Below are the code and all the weights of a small trained network. Each question names an input and a target symbol and asks about switching units off, where a switched-off unit gives its printed mean instead of its output.

import numpy as np


def w(rows, s, z=0):
    codes = np.array(rows[::2]) - 128.0
    scale = np.full(codes.shape[1], s)
    scale[-1] = z or s
    return codes * scale


def norm(h):
    return h / np.sqrt((h * h).mean(-1, keepdims=True) + 1e-5)


def f(y):
    return np.maximum(y, 0)


def softmax(a):
    e = np.exp(a - a.max(-1, keepdims=True))
    return e / e.sum(-1, keepdims=True)


def log_softmax(a):
    a = a - a.max(-1, keepdims=True)
    return a - np.log(np.exp(a).sum(-1, keepdims=True))


def net(x, mask):
    ids = ['ΓΛΞΣΦΩαμπψ'.index(c) for c in x.split()]
    T = len(ids)
    res = E[ids] + P[:T]
    q, k, v = (norm(res) @ M[0].T for M in (Q, K, V))
    z = softmax(np.where(np.tri(T) > 0, q @ k.T / 2**0.5, -1e9)) @ v
    res = res + np.where(mask[0], z, O[0][:, -1]) @ O[0][:, :-1]
    y = f(norm(res) @ A[0][:, :-1].T + A[0][:, -1])
    res = res + np.where(mask[1:25], y, B[0][:, -1]) @ B[0][:, :-1]
    return log_softmax(norm(res)[-1] @ U[:, :-1].T + U[:, -1])


Q, K, V, O, A, B = {}, {}, {}, {}, {}, {}
E = w([
[162,172,168,158,79,99,111,190,90,96],'Γ',
[120,93,143,199,57,127,135,133,146,132],'Λ',
[115,133,155,191,106,122,173,91,167,97],'Ξ',
[240,148,112,152,179,96,120,128,129,95],'Σ',
[146,131,114,140,72,44,143,159,134,166],'Φ',
[168,137,156,191,158,143,130,164,140,40],'Ω',
[59,128,42,68,92,180,214,202,249,88],'α',
[103,172,114,124,173,34,165,8,127,91],'μ',
[115,137,29,169,144,71,111,113,81,119],'π',
[84,60,101,172,221,78,149,39,204,174],'ψ',
],0.016)
P = w([
[94,127,84,22,153,133,97,139,167,67],'0',
[251,118,152,178,102,152,215,191,166,140],'1',
[193,112,144,200,144,164,178,196,166,97],'2',
[136,129,112,199,121,130,146,195,163,131],'3',
[106,127,114,204,134,108,171,199,134,110],'4',
[53,129,118,217,128,91,167,203,140,106],'5',
[31,128,114,226,132,86,165,190,139,85],'6',
[160,137,105,221,215,97,116,207,133,2],'7',
],0.0087)
Q[0] = w([
[168,130,138,244,144,54,149,117,136,124],'H1',
[129,132,134,99,121,137,66,91,97,154],'H1',
],0.012)
K[0] = w([
[127,98,99,5,120,163,121,141,145,81],'H1',
[216,112,183,127,123,127,78,121,126,121],'H1',
],0.013)
V[0] = w([
[86,12,96,161,150,132,175,34,192,170],'H1',
[177,165,124,109,233,118,149,76,116,157],'H1',
],0.011)
O[0] = w([
[130,147,174,147,143,125,28,150,205,159,179],'H1',
[109,8,140,108,127,95,79,138,102,115,2],'H1',
],0.019,0.0056)
A[0] = w([
[108,72,129,96,119,138,175,95,56,109,78],'N1',
[135,124,167,137,80,133,95,167,128,97,95],'N2',
[78,145,114,151,156,99,97,111,169,97,142],'N3',
[120,140,89,149,109,132,149,141,125,114,95],'N4',
[103,120,164,127,167,138,66,128,145,176,105],'N5',
[139,147,106,150,150,152,165,89,83,155,90],'N6',
[138,2,180,46,108,119,95,94,80,110,18],'N7',
[135,137,158,110,161,98,139,88,143,120,134],'N8',
[125,129,71,156,135,132,103,161,122,144,105],'N9',
[139,132,189,123,125,131,57,105,139,154,89],'N10',
[121,95,207,119,133,113,45,94,80,181,2],'N11',
[123,77,102,161,130,91,125,151,91,103,178],'N12',
[100,111,82,118,151,106,64,101,103,179,105],'N13',
[119,132,100,132,104,116,162,143,126,76,187],'N14',
[129,78,123,112,131,121,147,159,156,126,141],'N15',
[120,168,130,115,154,78,119,80,94,64,162],'N16',
[158,138,148,124,150,116,116,74,126,129,73],'N17',
[119,78,143,160,133,83,119,133,135,110,131],'N18',
[126,164,130,162,145,118,125,128,117,136,105],'N19',
[182,81,142,138,132,165,149,111,122,119,84],'N20',
[139,100,187,143,155,133,137,123,123,110,113],'N21',
[178,113,114,124,127,106,107,189,152,133,88],'N22',
[127,98,169,116,113,150,150,150,151,136,83],'N23',
[130,80,145,86,90,141,126,111,70,146,31],'N24',
],0.019,0.0067)
B[0] = w([
[204,117,145,69,170,149,136,113,206,154,213],'N1',
[131,117,115,130,123,71,138,94,161,116,163],'N2',
[114,98,165,157,105,90,155,140,108,109,246],'N3',
[110,114,160,139,143,157,110,171,115,117,202],'N4',
[96,113,121,85,193,137,205,89,142,125,166],'N5',
[102,114,147,43,167,143,44,141,95,148,189],'N6',
[68,174,29,173,187,147,119,194,119,82,185],'N7',
[138,110,121,121,73,97,122,124,112,110,157],'N8',
[87,130,172,144,114,120,160,150,114,136,179],'N9',
[115,85,106,147,193,113,170,85,68,135,159],'N10',
[178,210,113,4,130,235,81,82,82,71,147],'N11',
[144,133,141,99,99,64,159,108,181,100,234],'N12',
[157,148,157,134,52,133,111,97,121,118,161],'N13',
[124,118,143,179,120,152,87,172,119,163,248],'N14',
[129,136,143,151,107,134,102,131,73,163,173],'N15',
[138,104,155,173,69,78,123,167,122,158,207],'N16',
[109,120,140,140,93,119,124,106,121,104,140],'N17',
[122,142,112,130,60,126,94,136,134,115,194],'N18',
[73,101,117,154,153,131,131,195,106,114,216],'N19',
[115,90,146,147,94,83,106,135,137,155,155],'N20',
[148,140,108,118,89,114,117,130,125,146,150],'N21',
[78,142,132,147,99,122,147,106,117,121,177],'N22',
[94,127,139,155,108,98,129,139,79,130,139],'N23',
[141,91,61,172,182,114,90,114,147,167,151],'N24',
],0.014,0.011)
U = w([
[77,102,138,184,207,97,182,108,152,126,56],'Γ',
[112,111,150,163,15,110,129,110,159,122,107],'Λ',
[106,106,123,162,133,170,123,140,156,121,70],'Ξ',
[144,133,100,131,121,182,203,117,91,120,217],'Σ',
[81,162,68,120,123,160,119,118,112,22,85],'Φ',
[144,233,114,141,112,203,121,119,254,128,185],'Ω',
[87,99,134,187,143,193,58,181,50,167,139],'α',
[179,80,178,102,156,127,101,176,208,176,57],'μ',
[112,124,158,129,154,173,48,74,168,127,255],'π',
[149,86,35,174,163,141,104,157,191,108,122],'ψ',
],0.0076,0.0033)

Each question gives the input, a string of symbols that net reads in full, and the target symbol t.
The units are the heads (2 rows each of Q, K, V and O) and the neurons (one row each of A and B). Each row of codes is followed by its name. A weight is (code - 128) times the scale printed after its matrix; where a second scale follows, it is the last column's (O, A, B and U).
mask holds one flag per unit, heads first, then neurons. A switched-off unit (its flag False) gives its mean, the last column of its rows in O or B, instead of its output. The means were averaged over made-up inputs and are rounded, as every weight is.
A unit's drop is (log p(t) with every unit on - log p(t) with that unit switched off) / (log p(t) with every unit on - log p(t) with every unit switched off).
The circuit of an input: a set's keep is (log p(t) with only the set's units on - log p(t) with every unit switched off) / (log p(t) with every unit on - log p(t) with every unit switched off). Starting from the 12 units with the biggest drops (on a tie, the unit counted first), units are removed one at a time, each time the one whose removal leaves the highest keep (on an exact tie, the one counted first), for as long as the keep stays at least 0.8.
units of the circuit, in order: the units of the circuit, biggest drop first
top k neurons: the k neurons with the biggest drops, biggest first
drop when u is switched off: that unit's drop, to one decimal
input Ξ Σ μ π Γ α, target α: units of the circuit, in order	[N12 N14]
input Γ Γ Ω, target Σ: units of the circuit, in order	[H1]
input μ Ω Ξ μ Ω π ψ Σ, target Φ: top 2 neurons	[N11 N7]
input Σ π π Λ π π Σ π, target ψ: units of the circuit, in order	[H1 N7 N1 N24]
input Φ π μ Σ, target α: units of the circuit, in order	[H1 N6 N12]
input μ Ω Σ Φ μ, target Φ: top 2 neurons	[N7 N11]
input Ξ Γ ψ Ω Λ, target Γ: units of the circuit, in order	[H1 N10 N5]
input Ξ Ω Ξ π, target Γ: units of the circuit, in order	[H1 N5 N10]
input α Σ Φ, target Ω: top 2 neurons	[N3 N16]
input π π ψ π π, target Λ: units of the circuit, in order	[H1 N12 N13]
input ψ Φ ψ π π, target π: units of the circuit, in order	[H1 N11]
input Σ Ω Ω Ξ, target ψ: top 2 neurons	[N7 N1]
input Σ Γ π Ξ Φ, target ψ: top 2 neurons	[N7 N1]
input Λ Σ π, target Ω: units of the circuit, in order	[H1]
input Ω Γ Ξ Ξ Γ Ξ Ξ, target μ: top 2 neurons	[N1 N6]
input Ω Σ Σ, target μ: top 2 neurons	[N1 N6]
input ψ ψ Λ μ, target π: drop when H1 is switched off	1.2
input α Σ Λ, target Ω: drop when N14 is switched off	0.2
input Φ Λ π Ω Ξ π ψ μ, target α: drop when H1 is switched off	0.5
input Γ π π Ξ π Φ Γ, target Σ: top neuron	[N1]
input Σ Γ μ, target ψ: top 2 neurons	[N7 N1]
